Below are the code and all the weights of a small trained network. Each question names an input and a class and asks about switching units off, where a switched-off unit gives its printed mean instead of its output.

import numpy as np


def w(rows, s, z=0):
    codes = np.array(rows[::2]) - 128.0
    scale = np.full(codes.shape[1], s)
    scale[-1] = z or s
    return codes * scale


def norm(h):
    return h / np.sqrt((h * h).mean(-1, keepdims=True) + 1e-5)


def f(y):
    return y / 2 * (1 + np.tanh(0.7978845608 * (y + 0.044715 * y**3)))


def log_softmax(a):
    a = a - a.max(-1, keepdims=True)
    return a - np.log(np.exp(a).sum(-1, keepdims=True))


def net(x, mask):
    res = np.array(x, float).reshape(1, 7) / 4 @ E
    u = 0
    for l in range(3):
        y = f(norm(res) @ A[l][:, :-1].T + A[l][:, -1])
        res = res + np.where(mask[u : u + 7], y, B[l][:, -1]) @ B[l][:, :-1]
        u += 7
    return log_softmax(norm(res)[-1] @ U[:, :-1].T + U[:, -1])


A, B = {}, {}
E = w([
[177,196,22,120],'x0',
[58,95,51,181],'x1',
[155,152,86,126],'x2',
[226,44,135,117],'x3',
[199,137,215,234],'x4',
[210,123,74,99],'x5',
[151,2,128,193],'x6',
],0.0087)
A[0] = w([
[147,105,221,145,40],'L0N0',
[137,126,132,143,38],'L0N1',
[58,195,153,101,61],'L0N2',
[120,163,111,253,77],'L0N3',
[229,185,97,86,49],'L0N4',
[51,197,158,106,57],'L0N5',
[171,107,238,155,2],'L0N6',
],0.021,0.0044)
B[0] = w([
[136,121,208,133,217],'L0N0',
[138,129,130,106,117],'L0N1',
[74,196,130,165,230],'L0N2',
[159,75,78,231,232],'L0N3',
[208,164,74,72,254],'L0N4',
[73,204,137,178,237],'L0N5',
[134,101,253,113,235],'L0N6',
],0.031,0.0077)
A[1] = w([
[133,174,163,98,5],'L1N0',
[183,119,234,168,44],'L1N1',
[158,75,255,100,209],'L1N2',
[241,168,90,44,68],'L1N3',
[171,171,92,101,19],'L1N4',
[62,203,150,132,114],'L1N5',
[73,70,106,67,142],'L1N6',
],0.024,0.0019)
B[1] = w([
[161,134,134,185,154],'L1N0',
[125,145,252,126,228],'L1N1',
[21,119,210,94,246],'L1N2',
[200,156,124,32,249],'L1N3',
[174,157,135,128,184],'L1N4',
[93,185,76,163,213],'L1N5',
[84,70,79,90,143],'L1N6',
],0.037,0.014)
A[2] = w([
[166,122,89,91,38],'L2N0',
[143,71,133,189,78],'L2N1',
[140,157,144,130,1],'L2N2',
[85,168,98,93,201],'L2N3',
[126,7,125,50,137],'L2N4',
[228,94,106,190,19],'L2N5',
[162,139,135,135,47],'L2N6',
],0.021,0.0023)
B[2] = w([
[186,105,89,103,235],'L2N0',
[202,28,131,168,182],'L2N1',
[110,174,139,127,146],'L2N2',
[149,125,3,122,253],'L2N3',
[69,2,83,24,226],'L2N4',
[240,50,185,141,234],'L2N5',
[132,139,138,125,144],'L2N6',
],0.02,0.0047)
U = w([
[65,201,79,177,156],'0',
[163,33,138,187,62],'1',
[61,33,74,63,2],'2',
[208,158,108,20,101],'3',
[69,116,255,100,197],'4',
[153,129,137,107,146],'5',
],0.018,0.0058)

Each question gives the input, the list of numbers given to net, and the class t.
The units are the neurons (one row each of A and B). Each row of codes is followed by its name. A weight is (code - 128) times the scale printed after its matrix; where a second scale follows, it is the last column's (A, B and U).
mask holds one flag per neuron, layer by layer. A switched-off neuron (its flag False) gives its mean, the last column of its row in B, instead of its output. The means were averaged over made-up inputs and are rounded, as every weight is.
A unit's drop is (log p(t) with every unit on - log p(t) with that unit switched off) / (log p(t) with every unit on - log p(t) with every unit switched off).
The circuit of an input: a set's keep is (log p(t) with only the set's units on - log p(t) with every unit switched off) / (log p(t) with every unit on - log p(t) with every unit switched off). Starting from the 12 units with the biggest drops (on a tie, the unit counted first), units are removed one at a time, each time the one whose removal leaves the highest keep (on an exact tie, the one counted first), for as long as the keep stays at least 0.8.
circuit, biggest first: the units of the circuit, biggest drop first
top k neurons: the k neurons with the biggest drops, biggest first
top k neurons in layer l: the k neurons of layer l with the biggest drops, biggest first
drop when u is switched off: that unit's drop, to one decimal
input [4,5,-8,-5,5,6,-2], class 1: circuit, biggest first -> L0N3
input [-5,0,-5,-1,1,-1,-6], class 0: top 2 neurons in layer 0 -> L0N5, L0N2
input [6,1,-3,-1,-5,-8,7], class 2: top 4 neurons -> L0N5, L0N4, L0N2, L0N6
input [2,8,-5,6,-7,8,3], class 2: top 3 neurons -> L0N4, L1N6, L2N4
input [-1,-7,8,-3,2,-1,-8], class 0: top 2 neurons -> L0N5, L0N2
input [2,4,6,-5,-6,2,5], class 2: top 3 neurons in layer 0 -> L0N4, L0N5, L0N2
input [4,8,-8,5,8,3,0], class 1: top 2 neurons -> L0N3, L1N2
input [8,6,-1,2,7,-4,-7], class 1: top 2 neurons -> L0N3, L1N3
input [1,2,-1,2,0,5,5], class 3: top 2 neurons -> L0N6, L0N0
input [-5,1,3,3,-1,-4,-4], class 0: top 2 neurons in layer 0 -> L0N5, L0N2
input [6,7,8,-3,8,4,-2], class 1: top 2 neurons -> L0N3, L2N5
input [6,3,2,-7,1,-8,8], class 1: drop when L0N3 is switched off -> 0.5
input [-3,-6,2,6,1,8,-5], class 3: drop when L0N4 is switched off -> 2.3
input [7,-3,4,6,6,2,3], class 3: circuit, biggest first -> L0N4
input [5,8,8,3,8,2,3], class 1: drop when L0N3 is switched off -> 0.4
input [1,-4,8,-2,-4,-1,-5], class 0: drop when L0N5 is switched off -> 0.4
